Below is a small trained network, with its code and all its weights. Each question gives an input and a target symbol and asks what happens when units are switched off, that is, made to give their printed mean instead of their output.

import numpy as np


def w(rows, s, z=0):
    codes = np.array(rows[::2]) - 128.0
    scale = np.full(codes.shape[1], s)
    scale[-1] = z or s
    return codes * scale


def norm(h):
    return h / np.sqrt((h * h).mean(-1, keepdims=True) + 1e-5)


def f(y):
    return y / 2 * (1 + np.tanh(0.7978845608 * (y + 0.044715 * y**3)))


def softmax(a):
    e = np.exp(a - a.max(-1, keepdims=True))
    return e / e.sum(-1, keepdims=True)


def log_softmax(a):
    a = a - a.max(-1, keepdims=True)
    return a - np.log(np.exp(a).sum(-1, keepdims=True))


def net(x, mask):
    ids = ['ΘΞΦαβζπ'.index(c) for c in x.split()]
    T = len(ids)
    res = E[ids] + P[:T]
    u = 0
    for l in range(2):
        r = norm(res)
        for j in range(2):
            rows = slice(2 * j, 2 * j + 2)
            q, k, v = (r @ M[l][rows].T for M in (Q, K, V))
            z = softmax(np.where(np.tri(T) > 0, q @ k.T / 2**0.5, -1e9)) @ v
            o = O[l][rows]
            res = res + np.where(mask[u + j], z, o[:, -1]) @ o[:, :-1]
        u += 2
        y = f(norm(res) @ A[l][:, :-1].T + A[l][:, -1])
        res = res + np.where(mask[u : u + 8], y, B[l][:, -1]) @ B[l][:, :-1]
        u += 8
    return log_softmax(norm(res)[-1] @ U[:, :-1].T + U[:, -1])


Q, K, V, O, A, B = {}, {}, {}, {}, {}, {}
E = w([
[78,105,144,179,66,175,196,151,100],'Θ',
[191,127,196,190,180,55,143,83,153],'Ξ',
[199,141,157,222,161,91,90,84,122],'Φ',
[97,81,226,156,190,86,111,115,153],'α',
[142,127,235,94,145,135,86,247,171],'β',
[205,138,200,118,99,153,66,226,128],'ζ',
[175,99,229,145,133,185,116,108,62],'π',
],0.016)
P = w([
[63,146,25,162,183,105,158,171,94],'0',
[122,207,122,71,49,58,180,170,93],'1',
[96,251,158,128,95,131,83,93,202],'2',
[146,106,129,247,188,86,158,221,94],'3',
[119,197,158,112,80,79,95,155,77],'4',
[109,182,130,121,154,196,121,69,206],'5',
[153,61,142,228,161,98,134,228,136],'6',
[112,180,164,113,84,89,57,147,73],'7',
[137,123,120,109,153,205,110,64,219],'8',
[182,39,147,199,125,101,121,210,164],'9',
[119,162,167,104,75,103,48,135,84],'10',
[164,66,95,82,147,213,90,75,233],'11',
[207,28,161,169,92,106,99,169,183],'12',
[126,121,157,88,65,119,37,125,99],'13',
],0.015)
Q[0] = w([
[3,155,103,65,133,194,38,100,89],'0.h1',
[108,19,93,210,162,155,173,190,153],'0.h1',
[187,164,212,108,128,126,127,139,163],'0.h2',
[133,141,184,191,42,94,112,189,195],'0.h2',
],0.006)
K[0] = w([
[129,47,208,151,14,160,247,142,248],'0.h1',
[127,196,28,47,212,119,253,143,131],'0.h1',
[170,49,45,28,124,99,114,85,138],'0.h2',
[184,54,114,103,125,130,173,134,202],'0.h2',
],0.0046)
V[0] = w([
[91,126,131,62,98,99,121,178,49],'0.h1',
[169,22,120,178,43,93,29,160,77],'0.h1',
[96,163,108,1,161,78,157,159,39],'0.h2',
[151,198,119,50,201,77,14,68,46],'0.h2',
],0.0052)
O[0] = w([
[150,136,112,99,163,35,114,98,129,137],'0.h1',
[113,91,35,85,153,113,173,128,69,158],'0.h1',
[173,255,176,175,106,92,228,84,165,41],'0.h2',
[124,143,117,94,52,169,222,196,168,1],'0.h2',
],0.0078,0.0043)
A[0] = w([
[176,66,182,156,130,113,107,146,133,40],'0.n1',
[79,141,45,178,65,143,210,172,208,131],'0.n2',
[119,128,113,192,216,206,63,94,110,113],'0.n3',
[215,78,105,92,93,97,173,236,144,67],'0.n4',
[160,160,142,116,100,35,103,146,40,123],'0.n5',
[240,160,150,56,133,199,140,116,215,57],'0.n6',
[105,122,254,99,66,29,116,89,153,76],'0.n7',
[139,185,165,9,193,92,79,3,191,2],'0.n8',
],0.0078,0.0054)
B[0] = w([
[101,155,67,176,225,167,116,122,63,194],'0.n1',
[229,112,185,134,108,87,148,93,174,153],'0.n2',
[89,159,97,75,90,161,134,163,155,255],'0.n3',
[157,104,118,156,169,116,174,59,109,150],'0.n4',
[60,80,103,66,59,99,162,167,128,244],'0.n5',
[115,188,87,129,175,163,99,11,223,155],'0.n6',
[128,108,68,90,59,130,176,115,149,194],'0.n7',
[72,155,186,217,181,82,2,129,116,151],'0.n8',
],0.0098,0.0051)
Q[1] = w([
[237,81,172,232,185,115,194,136,137],'1.h1',
[106,165,75,71,115,168,129,73,147],'1.h1',
[169,84,148,234,175,115,166,143,137],'1.h2',
[248,146,231,200,184,158,143,99,191],'1.h2',
],0.016)
K[1] = w([
[81,233,132,172,98,88,209,172,109],'1.h1',
[182,58,143,139,94,193,112,55,156],'1.h1',
[98,239,47,187,157,27,196,202,194],'1.h2',
[89,230,143,188,80,90,245,146,113],'1.h2',
],0.011)
V[1] = w([
[26,111,62,203,85,122,143,103,142],'1.h1',
[171,102,154,203,130,54,130,54,182],'1.h1',
[190,198,10,152,88,100,102,242,194],'1.h2',
[203,186,41,159,92,165,123,63,25],'1.h2',
],0.011)
O[1] = w([
[102,106,108,218,222,129,160,155,132,255],'1.h1',
[89,113,194,63,213,178,143,104,87,115],'1.h1',
[89,175,130,100,160,143,13,149,90,201],'1.h2',
[141,147,139,129,171,84,115,143,1,96],'1.h2',
],0.015,0.0078)
A[1] = w([
[150,143,171,102,38,166,91,162,171,141],'1.n1',
[251,97,138,103,61,70,192,97,81,2],'1.n2',
[71,106,179,137,138,169,133,136,113,180],'1.n3',
[110,111,107,133,215,105,105,179,42,49],'1.n4',
[105,122,93,126,106,41,154,74,130,185],'1.n5',
[145,86,101,177,136,28,83,160,161,73],'1.n6',
[161,158,201,150,135,147,62,130,220,132],'1.n7',
[122,170,61,145,193,212,188,87,211,140],'1.n8',
],0.014,0.0076)
B[1] = w([
[107,170,163,177,195,91,117,114,89,222],'1.n1',
[134,5,171,209,196,88,235,125,42,163],'1.n2',
[197,183,77,116,146,125,127,119,120,236],'1.n3',
[135,114,175,89,9,90,197,71,134,254],'1.n4',
[165,133,141,152,153,183,74,123,118,184],'1.n5',
[139,165,117,67,136,159,173,113,87,199],'1.n6',
[116,206,115,145,109,124,158,33,130,233],'1.n7',
[118,50,157,71,126,126,76,199,91,252],'1.n8',
],0.015,0.0091)
U = w([
[163,174,33,184,70,176,124,158,92,99],'Θ',
[191,182,151,37,219,234,156,83,89,132],'Ξ',
[149,123,151,46,1,88,161,103,94,123],'Φ',
[117,72,149,82,103,144,96,194,189,254],'α',
[75,184,179,208,102,108,132,27,185,175],'β',
[92,144,178,96,156,100,6,197,3,6],'ζ',
[121,78,186,179,177,84,190,108,58,136],'π',
],0.0079,0.0046)

Each question gives the input, a string of symbols that net reads in full, and the target symbol t.
The units are the heads (2 rows each of Q, K, V and O) and the neurons (one row each of A and B). Each row of codes is followed by its name. A weight is (code - 128) times the scale printed after its matrix; where a second scale follows, it is the last column's (O, A, B and U).
mask holds one flag per unit, layer by layer, with each layer's heads first. A switched-off unit (its flag False) gives its mean, the last column of its rows in O or B, instead of its output. The means were averaged over made-up inputs and are rounded, as every weight is.
A unit's drop is (log p(t) with every unit on - log p(t) with that unit switched off) / (log p(t) with every unit on - log p(t) with every unit switched off).
The circuit of an input: a set's keep is (log p(t) with only the set's units on - log p(t) with every unit switched off) / (log p(t) with every unit on - log p(t) with every unit switched off). Starting from the 12 units with the biggest drops (on a tie, the unit counted first), units are removed one at a time, each time the one whose removal leaves the highest keep (on an exact tie, the one counted first), for as long as the keep stays at least 0.8.
circuit, biggest first: the units of the circuit, biggest drop first
unit that matters most: the unit with the biggest drop
top k neurons: the k neurons with the biggest drops, biggest first
top k neurons in layer l: the k neurons of layer l with the biggest drops, biggest first
heads that matter: for each layer, one digit per head in row order, 1 if its drop is at least 0.15 and else 0, layers parted by /
input Φ ζ Θ Φ Θ α Θ Ξ ζ Θ α Θ, target α: circuit, biggest first : [1.n8 1.h2]
input β Θ ζ Φ Φ β Φ Φ, target β: circuit, biggest first : [1.h2 1.n8]
input Θ ζ Θ Ξ Θ π Φ α Θ ζ, target π: unit that matters most : 1.h1
input α Θ Φ π Θ Θ π, target α: heads that matter : 01 / 01
input π Θ Ξ Φ Φ α Θ ζ Ξ Θ Φ, target Φ: heads that matter : 01 / 00
input Θ Φ β Ξ Φ π, target β: circuit, biggest first : [1.h1 1.n1]
input π π Φ π Φ Θ Θ Θ β Φ Φ, target β: heads that matter : 00 / 11
input π Φ Φ π Φ, target π: heads that matter : 01 / 01
input Θ π Φ Θ Ξ Ξ α Φ Θ Θ Θ Φ Θ Θ, target Φ: circuit, biggest first : [1.n4 1.h2 1.n1]
input Φ Θ α Φ Φ Θ α Θ Θ Ξ, target ζ: circuit, biggest first : [1.h2 0.h2]
input ζ Θ Φ Φ ζ Θ ζ Φ Φ, target α: circuit, biggest first : [1.n8 1.n1]
input Φ Θ π Φ Θ, target π: circuit, biggest first : [1.h2 1.n2]
input β Θ Θ, target Ξ: top 2 neurons : [0.n7 0.n2]
input Θ β Φ β Θ π Θ Θ Θ α π π ζ π, target π: circuit, biggest first : [1.h2 1.n2]
input Θ β Θ Θ ζ Φ α Θ Θ β, target π: top neuron : [1.n4]
input Φ Θ Φ, target Ξ: heads that matter : 11 / 10
input β Ξ π Ξ α π α Θ Θ Θ, target β: circuit, biggest first : [1.h2 1.n7]
input π ζ Θ Θ Φ π π, target Θ: circuit, biggest first : [1.h1 0.h2 0.n1]
input Θ Θ Θ π Ξ β Φ Θ Φ β α, target β: top 2 neurons in layer 0 : [0.n3 0.n5]
input Θ Φ α β Ξ ζ, target β: circuit, biggest first : [1.n7]
input Ξ π Θ β, target Ξ: heads that matter : 01 / 10
input ζ Θ π β Θ Θ Θ Φ Θ β Θ ζ Φ, target Φ: top 2 neurons : [1.n4 0.n4]
input π Φ ζ Φ Θ Φ π, target Θ: heads that matter : 01 / 10
input π Φ β, target β: heads that matter : 00 / 00
input α π Ξ Θ π Θ ζ, target α: heads that matter : 01 / 01
